Below is a small trained network, with its code and all its weights. Each question gives an input and a target symbol and asks what happens when units are switched off, that is, made to give their printed mean instead of their output.

import numpy as np


def w(rows, s, z=0):
    codes = np.array(rows[::2]) - 128.0
    scale = np.full(codes.shape[1], s)
    scale[-1] = z or s
    return codes * scale


def norm(h):
    return h / np.sqrt((h * h).mean(-1, keepdims=True) + 1e-5)


def f(y):
    return np.maximum(y, 0)


def softmax(a):
    e = np.exp(a - a.max(-1, keepdims=True))
    return e / e.sum(-1, keepdims=True)


def log_softmax(a):
    a = a - a.max(-1, keepdims=True)
    return a - np.log(np.exp(a).sum(-1, keepdims=True))


def net(x, mask):
    ids = ['βεζημπσφψω'.index(c) for c in x.split()]
    T = len(ids)
    res = E[ids] + P[:T]
    u = 0
    for l in range(2):
        r = norm(res)
        for j in range(3):
            rows = slice(3 * j, 3 * j + 3)
            q, k, v = (r @ M[l][rows].T for M in (Q, K, V))
            z = softmax(np.where(np.tri(T) > 0, q @ k.T / 3**0.5, -1e9)) @ v
            o = O[l][rows]
            res = res + np.where(mask[u + j], z, o[:, -1]) @ o[:, :-1]
        u += 3
        y = f(norm(res) @ A[l][:, :-1].T + A[l][:, -1])
        res = res + np.where(mask[u : u + 24], y, B[l][:, -1]) @ B[l][:, :-1]
        u += 24
    return log_softmax(norm(res)[-1] @ U[:, :-1].T + U[:, -1])


Q, K, V, O, A, B = {}, {}, {}, {}, {}, {}
E = w([
[115,101,115,144],'β',
[117,92,121,128],'ε',
[93,97,143,127],'ζ',
[160,134,82,119],'η',
[179,128,106,108],'μ',
[87,107,158,143],'π',
[129,90,128,117],'σ',
[200,139,186,64],'φ',
[120,242,143,105],'ψ',
[86,111,249,108],'ω',
],0.017)
P = w([
[198,83,143,131],'0',
[97,97,129,50],'1',
[74,133,110,157],'2',
[235,157,164,159],'3',
[132,85,71,2],'4',
[121,103,153,114],'5',
],0.0077)
Q[0] = w([
[84,87,195,184],'L0H0',
[109,85,100,100],'L0H0',
[4,134,181,91],'L0H0',
[69,97,168,172],'L0H1',
[148,197,112,115],'L0H1',
[174,108,154,167],'L0H1',
[89,107,69,134],'L0H2',
[136,114,156,158],'L0H2',
[138,96,147,73],'L0H2',
],0.022)
K[0] = w([
[219,157,188,163],'L0H0',
[92,166,140,185],'L0H0',
[203,109,152,253],'L0H0',
[178,37,144,149],'L0H1',
[136,200,151,97],'L0H1',
[116,102,144,57],'L0H1',
[127,113,166,188],'L0H2',
[131,127,154,100],'L0H2',
[50,155,99,108],'L0H2',
],0.02)
V[0] = w([
[144,209,213,43],'L0H0',
[173,101,77,255],'L0H0',
[220,132,76,77],'L0H0',
[98,134,60,120],'L0H1',
[129,202,143,140],'L0H1',
[111,124,64,135],'L0H1',
[113,183,113,67],'L0H2',
[95,138,91,58],'L0H2',
[164,128,181,202],'L0H2',
],0.007)
O[0] = w([
[11,106,60,32,26],'L0H0',
[134,201,124,253,178],'L0H0',
[162,177,40,114,182],'L0H0',
[171,142,163,175,102],'L0H1',
[156,195,130,60,3],'L0H1',
[133,152,142,160,122],'L0H1',
[70,129,137,196,69],'L0H2',
[120,167,92,195,149],'L0H2',
[127,91,157,87,89],'L0H2',
],0.0054,0.0038)
A[0] = w([
[99,254,128,112,5],'L0N0',
[87,133,230,78,100],'L0N1',
[130,213,77,89,86],'L0N2',
[149,89,124,160,87],'L0N3',
[129,204,208,132,144],'L0N4',
[101,200,131,111,55],'L0N5',
[178,117,175,124,137],'L0N6',
[156,102,45,105,48],'L0N7',
[139,138,120,97,93],'L0N8',
[132,119,207,107,99],'L0N9',
[177,188,178,72,78],'L0N10',
[154,100,121,105,113],'L0N11',
[117,123,75,72,104],'L0N12',
[96,236,224,86,141],'L0N13',
[97,172,227,130,159],'L0N14',
[182,161,133,39,34],'L0N15',
[190,148,163,138,129],'L0N16',
[166,200,138,127,114],'L0N17',
[151,118,68,110,90],'L0N18',
[154,159,189,147,86],'L0N19',
[93,226,139,109,3],'L0N20',
[80,136,102,133,88],'L0N21',
[155,109,107,135,106],'L0N22',
[202,201,127,50,125],'L0N23',
],0.0091,0.0033)
B[0] = w([
[99,184,117,6,163],'L0N0',
[129,141,157,208,215],'L0N1',
[121,48,163,145,181],'L0N2',
[152,80,74,107,236],'L0N3',
[90,89,127,44,208],'L0N4',
[105,164,95,82,148],'L0N5',
[99,151,98,138,252],'L0N6',
[139,215,126,89,198],'L0N7',
[117,109,122,139,151],'L0N8',
[125,132,131,184,196],'L0N9',
[51,174,118,110,203],'L0N10',
[109,99,121,99,190],'L0N11',
[69,143,143,127,200],'L0N12',
[228,153,239,83,232],'L0N13',
[93,140,65,73,218],'L0N14',
[99,85,86,168,205],'L0N15',
[91,163,134,162,251],'L0N16',
[119,121,155,37,178],'L0N17',
[137,176,125,152,182],'L0N18',
[102,148,131,187,200],'L0N19',
[152,199,117,36,154],'L0N20',
[118,143,91,125,148],'L0N21',
[144,122,101,154,192],'L0N22',
[77,36,138,146,248],'L0N23',
],0.017,0.0031)
Q[1] = w([
[97,160,87,142],'L1H0',
[213,163,215,155],'L1H0',
[44,105,85,141],'L1H0',
[113,122,147,237],'L1H1',
[163,92,176,104],'L1H1',
[17,191,97,148],'L1H1',
[53,198,32,178],'L1H2',
[163,82,8,169],'L1H2',
[126,228,128,64],'L1H2',
],0.014)
K[1] = w([
[139,150,105,98],'L1H0',
[182,120,246,140],'L1H0',
[59,157,91,177],'L1H0',
[217,157,105,193],'L1H1',
[57,191,137,154],'L1H1',
[212,41,184,82],'L1H1',
[222,202,58,190],'L1H2',
[211,65,61,156],'L1H2',
[135,207,71,102],'L1H2',
],0.014)
V[1] = w([
[138,137,80,135],'L1H0',
[143,143,155,138],'L1H0',
[143,140,88,130],'L1H0',
[92,166,125,142],'L1H1',
[145,116,42,127],'L1H1',
[104,150,146,138],'L1H1',
[95,142,213,182],'L1H2',
[9,108,123,100],'L1H2',
[200,48,174,90],'L1H2',
],0.011)
O[1] = w([
[49,153,141,132,208],'L1H0',
[159,151,119,131,56],'L1H0',
[65,159,123,138,175],'L1H0',
[133,87,87,178,112],'L1H1',
[224,55,176,82,252],'L1H1',
[113,117,95,161,97],'L1H1',
[71,25,158,224,109],'L1H2',
[58,222,171,132,143],'L1H2',
[208,73,254,60,57],'L1H2',
],0.0069,0.0032)
A[1] = w([
[66,168,178,63,90],'L1N0',
[38,158,107,80,54],'L1N1',
[168,196,120,187,122],'L1N2',
[51,151,113,161,45],'L1N3',
[108,165,162,174,120],'L1N4',
[101,63,196,61,146],'L1N5',
[159,143,177,188,95],'L1N6',
[60,152,117,96,99],'L1N7',
[45,126,105,136,88],'L1N8',
[100,131,66,65,98],'L1N9',
[95,89,148,125,140],'L1N10',
[65,113,166,149,134],'L1N11',
[152,150,214,128,200],'L1N12',
[121,173,43,71,100],'L1N13',
[181,132,130,93,69],'L1N14',
[165,143,196,187,142],'L1N15',
[94,71,51,109,92],'L1N16',
[171,188,254,163,28],'L1N17',
[181,40,144,123,103],'L1N18',
[156,160,111,94,145],'L1N19',
[143,154,168,100,221],'L1N20',
[88,198,64,139,2],'L1N21',
[89,67,144,139,94],'L1N22',
[118,155,74,90,140],'L1N23',
],0.0087,0.002)
B[1] = w([
[132,77,124,163,235],'L1N0',
[89,115,185,181,245],'L1N1',
[121,128,148,214,169],'L1N2',
[98,117,110,110,213],'L1N3',
[149,136,126,89,174],'L1N4',
[131,208,164,178,241],'L1N5',
[147,113,114,183,174],'L1N6',
[103,122,144,171,221],'L1N7',
[117,72,111,124,230],'L1N8',
[193,162,101,137,211],'L1N9',
[154,154,139,103,194],'L1N10',
[202,127,124,119,228],'L1N11',
[169,103,93,95,181],'L1N12',
[133,204,96,149,217],'L1N13',
[129,105,90,169,168],'L1N14',
[183,103,116,144,185],'L1N15',
[143,105,156,58,240],'L1N16',
[252,122,213,120,168],'L1N17',
[46,136,120,94,252],'L1N18',
[166,118,101,132,169],'L1N19',
[153,110,87,119,171],'L1N20',
[77,169,107,189,181],'L1N21',
[169,169,127,95,213],'L1N22',
[142,176,109,124,194],'L1N23',
],0.019,0.0038)
U = w([
[88,202,78,161,85],'β',
[212,172,42,89,136],'ε',
[78,161,102,159,78],'ζ',
[193,200,55,142,73],'η',
[124,186,92,151,72],'μ',
[134,17,74,21,168],'π',
[176,31,55,245,90],'σ',
[46,86,240,164,86],'φ',
[118,218,176,25,228],'ψ',
[254,120,211,127,250],'ω',
],0.0081,0.0022)

Each question gives the input, a string of symbols that net reads in full, and the target symbol t.
The units are the heads (3 rows each of Q, K, V and O) and the neurons (one row each of A and B). Each row of codes is followed by its name. A weight is (code - 128) times the scale printed after its matrix; where a second scale follows, it is the last column's (O, A, B and U).
mask holds one flag per unit, layer by layer, with each layer's heads first. A switched-off unit (its flag False) gives its mean, the last column of its rows in O or B, instead of its output. The means were averaged over made-up inputs and are rounded, as every weight is.
A unit's drop is (log p(t) with every unit on - log p(t) with that unit switched off) / (log p(t) with every unit on - log p(t) with every unit switched off).
unit that matters most: the unit with the biggest drop
top k neurons: the k neurons with the biggest drops, biggest first
top k neurons in layer l: the k neurons of layer l with the biggest drops, biggest first
drop of u: that unit's drop, to one decimal
input β ω ω π, target π: top neuron	L0N14
input η σ ε ω β β, target φ: top 3 neurons in layer 0	L0N13, L0N14, L0N10
input η ζ ψ β, target ψ: top 3 neurons	L0N13, L1N18, L1N5
input ε ε ζ, target ψ: top 4 neurons	L0N13, L1N18, L0N7, L1N5
input σ ε ε ε, target π: top 3 neurons	L0N10, L0N14, L0N4
input β φ μ, target π: top 2 neurons in layer 0	L0N13, L0N15
input β β β φ, target φ: top 2 neurons	L0N10, L0N23
input φ π φ ε β β, target π: top 2 neurons	L0N13, L1N18
input ψ β ω μ, target φ: top 2 neurons in layer 0	L0N23, L0N17
input β β ω ε β, target φ: top 4 neurons in layer 0	L0N6, L0N3, L0N14, L0N15
input β ε β ε ε μ, target π: top 3 neurons in layer 0	L0N23, L0N13, L0N14
input ζ π μ, target ω: top 2 neurons in layer 1	L1N11, L1N22
input ε π σ, target π: top 2 neurons	L0N13, L1N18
input π β ε, target ω: unit that matters most	L1H2
input β β β σ π ε, target ε: top 2 neurons	L0N23, L0N3
input ε β β η, target ψ: top 2 neurons in layer 1	L1N5, L1N18
input ω ω ψ, target ψ: top 2 neurons in layer 0	L0N13, L0N0
input η η ζ, target ε: top 2 neurons in layer 0	L0N13, L0N10
input ε β β, target π: top 2 neurons in layer 0	L0N13, L0N23
input π ζ β, target ω: unit that matters most	L0H0
input ε ε π, target ψ: top 2 neurons in layer 0	L0N13, L0N7
input β β π β β η, target π: top 2 neurons in layer 0	L0N23, L0N14
input φ μ β ζ β ε, target ψ: top 2 neurons in layer 0	L0N13, L0N10
input ε ψ ε ε η, target ψ: top 2 neurons in layer 1	L1N5, L1N22
input β β σ, target σ: drop of L1N13	0.1
input β β ψ, target ψ: drop of L0N0	0.1
input β ε β, target σ: unit that matters most	L0H0
